Below are the code and all the weights of a small trained network. Each question names an input and a class and asks about switching units off, where a switched-off unit gives its printed mean instead of its output.

import numpy as np


def w(rows, s, z=0):
    codes = np.array(rows[::2]) - 128.0
    scale = np.full(codes.shape[1], s)
    scale[-1] = z or s
    return codes * scale


def f(y):
    return y / 2 * (1 + np.tanh(0.7978845608 * (y + 0.044715 * y**3)))


def log_softmax(a):
    a = a - a.max(-1, keepdims=True)
    return a - np.log(np.exp(a).sum(-1, keepdims=True))


def net(x, mask):
    res = np.array(x, float).reshape(1, 5) / 4 @ E
    y = f(res @ A[0][:, :-1].T + A[0][:, -1])
    res = res + np.where(mask, y, B[0][:, -1]) @ B[0][:, :-1]
    return log_softmax(res[-1] @ U[:, :-1].T + U[:, -1])


A, B = {}, {}
E = w([
[144,132,194,2,54,128],'x0',
[66,143,160,126,96,167],'x1',
[142,87,98,78,215,206],'x2',
[156,113,221,100,153,143],'x3',
[17,219,174,98,186,125],'x4',
],0.0095)
A[0] = w([
[101,106,233,163,100,188,254],'N1',
[119,98,222,216,188,167,135],'N2',
[150,157,172,115,136,84,105],'N3',
[146,31,67,134,72,215,205],'N4',
[163,142,126,76,68,149,127],'N5',
[72,174,57,121,32,95,251],'N6',
[128,99,182,223,60,138,103],'N7',
[200,77,218,41,19,149,116],'N8',
[183,108,116,231,170,143,122],'N9',
[94,145,200,153,250,148,235],'N10',
[115,70,131,79,233,229,126],'N11',
],0.013,0.0042)
B[0] = w([
[160,145,167,137,102,56,194],'N1',
[135,160,145,166,102,55,183],'N2',
[139,126,153,105,104,161,152],'N3',
[254,106,148,169,126,164,219],'N4',
[159,132,181,110,123,104,176],'N5',
[139,202,165,163,95,82,188],'N6',
[146,201,129,82,128,146,163],'N7',
[191,93,210,20,99,75,251],'N8',
[108,48,143,210,136,79,207],'N9',
[69,198,124,81,104,105,229],'N10',
[90,204,71,167,127,202,231],'N11',
],0.019,0.016)
U = w([
[54,203,69,105,131,158,55],'0',
[116,173,124,175,88,65,254],'1',
[154,9,80,188,168,108,34],'2',
[180,124,66,189,133,188,67],'3',
[180,62,171,41,117,112,119],'4',
],0.011,0.0045)

Each question gives the input, the list of numbers given to net, and the class t.
The units are the neurons (one row each of A and B). Each row of codes is followed by its name. A weight is (code - 128) times the scale printed after its matrix; where a second scale follows, it is the last column's (A, B and U).
mask holds one flag per neuron, in row order. A switched-off neuron (its flag False) gives its mean, the last column of its row in B, instead of its output. The means were averaged over made-up inputs and are rounded, as every weight is.
A unit's drop is (log p(t) with every unit on - log p(t) with that unit switched off) / (log p(t) with every unit on - log p(t) with every unit switched off).
The circuit of an input: a set's keep is (log p(t) with only the set's units on - log p(t) with every unit switched off) / (log p(t) with every unit on - log p(t) with every unit switched off). Starting from all 11 units, units are removed one at a time, each time the one whose removal leaves the highest keep (on an exact tie, the one counted first), for as long as the keep stays at least 0.8.
circuit, biggest first: the units of the circuit, biggest drop first
top k neurons: the k neurons with the biggest drops, biggest first
drop of u: that unit's drop, to one decimal
input [-7,-3,0,2,-3], class 2: top neuron : (N9)
input [-4,-3,-4,5,-8], class 2: circuit, biggest first : (N9, N10)
input [-7,3,-4,-5,-6], class 2: circuit, biggest first : (N9, N10)
input [-6,7,4,4,-5], class 3: circuit, biggest first : (N4, N8)
input [3,1,-4,-4,-2], class 4: top 2 neurons : (N11, N10)
input [7,7,8,4,4], class 0: top 4 neurons : (N11, N10, N4, N9)
input [3,8,4,4,6], class 0: top 2 neurons : (N11, N10)
input [7,7,-3,-6,2], class 4: top 3 neurons : (N8, N11, N10)
input [-2,4,2,-3,-7], class 2: top 3 neurons : (N11, N9, N10)
input [0,-6,6,-1,-6], class 3: top 3 neurons : (N11, N4, N8)
input [-4,8,-1,3,-8], class 4: top 2 neurons : (N7, N11)
input [4,-6,-2,0,5], class 4: top 2 neurons : (N11, N2)
input [0,8,5,4,-3], class 1: top 4 neurons : (N11, N2, N1, N3)
input [-8,6,8,6,7], class 0: circuit, biggest first : (N11)
input [-5,4,6,-1,-8], class 3: top 3 neurons : (N11, N4, N8)
input [8,-5,-8,1,4], class 4: drop of N10 : 0.0
input [-8,5,8,-8,-2], class 3: drop of N11 : 0.6
input [3,8,6,-8,1], class 3: drop of N4 : 0.1
